Here is a tiny trained network, its code and every weight. The questions are about switching its units off for an input and a class, where a switched-off unit gives its printed mean instead of its output.

import numpy as np


def w(rows, s, z=0):
    codes = np.array(rows[::2]) - 128.0
    scale = np.full(codes.shape[1], s)
    scale[-1] = z or s
    return codes * scale


def norm(h):
    return h / np.sqrt((h * h).mean(-1, keepdims=True) + 1e-5)


def f(y):
    return y / 2 * (1 + np.tanh(0.7978845608 * (y + 0.044715 * y**3)))


def log_softmax(a):
    a = a - a.max(-1, keepdims=True)
    return a - np.log(np.exp(a).sum(-1, keepdims=True))


def net(x, mask):
    res = np.array(x, float).reshape(1, 3) / 4 @ E
    u = 0
    for l in range(2):
        y = f(norm(res) @ A[l][:, :-1].T + A[l][:, -1])
        res = res + np.where(mask[u : u + 4], y, B[l][:, -1]) @ B[l][:, :-1]
        u += 4
    return log_softmax(norm(res)[-1] @ U[:, :-1].T + U[:, -1])


A, B = {}, {}
E = w([
[106,235,54,76,238,82,182,211,127,173,140,196],'x0',
[89,131,188,123,166,166,180,92,152,67,236,153],'x1',
[101,157,204,129,32,53,253,35,121,203,93,211],'x2',
],0.00054)
A[0] = w([
[173,99,130,95,126,135,147,130,95,103,126,144,4],'L0N0',
[128,126,118,138,160,172,111,169,122,102,130,80,132],'L0N1',
[190,132,40,133,77,73,48,144,165,208,37,116,92],'L0N2',
[82,145,187,130,179,167,165,84,211,68,251,149,99],'L0N3',
],0.0019,0.0032)
B[0] = w([
[21,255,192,200,246,128,160,131,117,248,127,50,4],'L0N0',
[103,105,122,126,107,78,162,77,144,194,151,144,182],'L0N1',
[53,121,239,148,179,194,231,168,59,78,125,103,193],'L0N2',
[98,120,167,155,137,150,166,206,39,145,10,74,197],'L0N3',
],0.0022,0.0011)
A[1] = w([
[130,178,205,125,81,74,193,52,117,201,89,167,80],'L1N0',
[84,235,109,134,201,113,150,160,139,187,121,126,52],'L1N1',
[107,253,103,123,209,102,130,154,145,194,151,150,76],'L1N2',
[157,125,100,127,214,184,33,174,120,90,155,49,2],'L1N3',
],0.0021,0.00072)
B[1] = w([
[47,153,79,205,200,168,51,151,172,178,192,35,229],'L1N0',
[148,16,209,184,41,178,107,65,108,65,110,55,103],'L1N1',
[169,24,188,154,3,162,58,45,136,85,108,85,130],'L1N2',
[33,205,163,209,102,108,167,71,165,225,144,124,254],'L1N3',
],0.002,0.00092)
U = w([
[78,162,71,170,136,109,93,94,209,206,193,120,156],'0',
[210,72,155,121,58,143,83,70,139,63,120,125,145],'1',
[86,139,194,159,160,164,185,173,65,129,81,82,130],'2',
[190,152,79,33,182,80,154,165,115,112,121,201,130],'3',
[254,241,212,85,204,88,100,60,157,144,112,128,3],'4',
],0.0076,0.0052)

Each question gives the input, the list of numbers given to net, and the class t.
The units are the neurons (one row each of A and B). Each row of codes is followed by its name. A weight is (code - 128) times the scale printed after its matrix; where a second scale follows, it is the last column's (A, B and U).
mask holds one flag per neuron, layer by layer. A switched-off neuron (its flag False) gives its mean, the last column of its row in B, instead of its output. The means were averaged over made-up inputs and are rounded, as every weight is.
A unit's drop is (log p(t) with every unit on - log p(t) with that unit switched off) / (log p(t) with every unit on - log p(t) with every unit switched off).
The circuit of an input: a set's keep is (log p(t) with only the set's units on - log p(t) with every unit switched off) / (log p(t) with every unit on - log p(t) with every unit switched off). Starting from all 8 units, units are removed one at a time, each time the one whose removal leaves the highest keep (on an exact tie, the one counted first), for as long as the keep stays at least 0.8.
circuit, biggest first: the units of the circuit, biggest drop first
unit that matters most: the unit with the biggest drop
k most important neurons: the k neurons with the biggest drops, biggest first
k most important neurons of layer l: the k neurons of layer l with the biggest drops, biggest first
input [8,4,-6], class 1: circuit, biggest first -> [L1N2 L1N1]
input [-5,8,6], class 2: 2 most important neurons -> [L0N3 L0N1]
input [6,8,-5], class 2: circuit, biggest first -> [L0N3]
input [-3,0,1], class 3: 2 most important neurons -> [L1N2 L1N1]
input [-3,6,-4], class 2: 3 most important neurons -> [L0N3 L1N0 L1N3]
input [4,4,-1], class 1: circuit, biggest first -> [L1N1 L1N2]
input [5,-8,-8], class 0: 3 most important neurons -> [L1N3 L0N3 L0N1]
input [-1,2,3], class 3: 3 most important neurons -> [L1N3 L0N1 L0N2]
input [-3,-2,-3], class 3: circuit, biggest first -> [L1N0 L1N2 L1N1]
input [1,-8,5], class 2: 4 most important neurons -> [L0N2 L1N0 L0N1 L1N3]
input [5,-8,4], class 2: 3 most important neurons -> [L0N2 L1N0 L1N1]
input [5,4,3], class 1: 3 most important neurons -> [L1N2 L0N2 L1N1]
input [-6,7,5], class 2: 3 most important neurons -> [L0N3 L1N2 L1N0]
input [-2,6,6], class 0: 3 most important neurons -> [L1N0 L0N2 L1N1]
input [-3,-2,-2], class 3: circuit, biggest first -> [L1N2 L1N0 L1N1]
input [-2,-2,-1], class 3: unit that matters most -> L0N3
input [8,6,6], class 1: 3 most important neurons -> [L1N2 L1N1 L0N2]
input [8,0,7], class 1: 3 most important neurons -> [L1N2 L1N1 L1N3]
input [-8,4,-8], class 0: 3 most important neurons of layer 1 -> [L1N3 L1N2 L1N1]
input [-3,2,-1], class 3: most important neuron of layer 0 -> [L0N2]
input [-5,-5,6], class 0: 3 most important neurons of layer 1 -> [L1N0 L1N2 L1N1]
input [0,-6,4], class 2: 2 most important neurons of layer 0 -> [L0N2 L0N1]
input [8,5,3], class 1: 2 most important neurons of layer 1 -> [L1N2 L1N1]
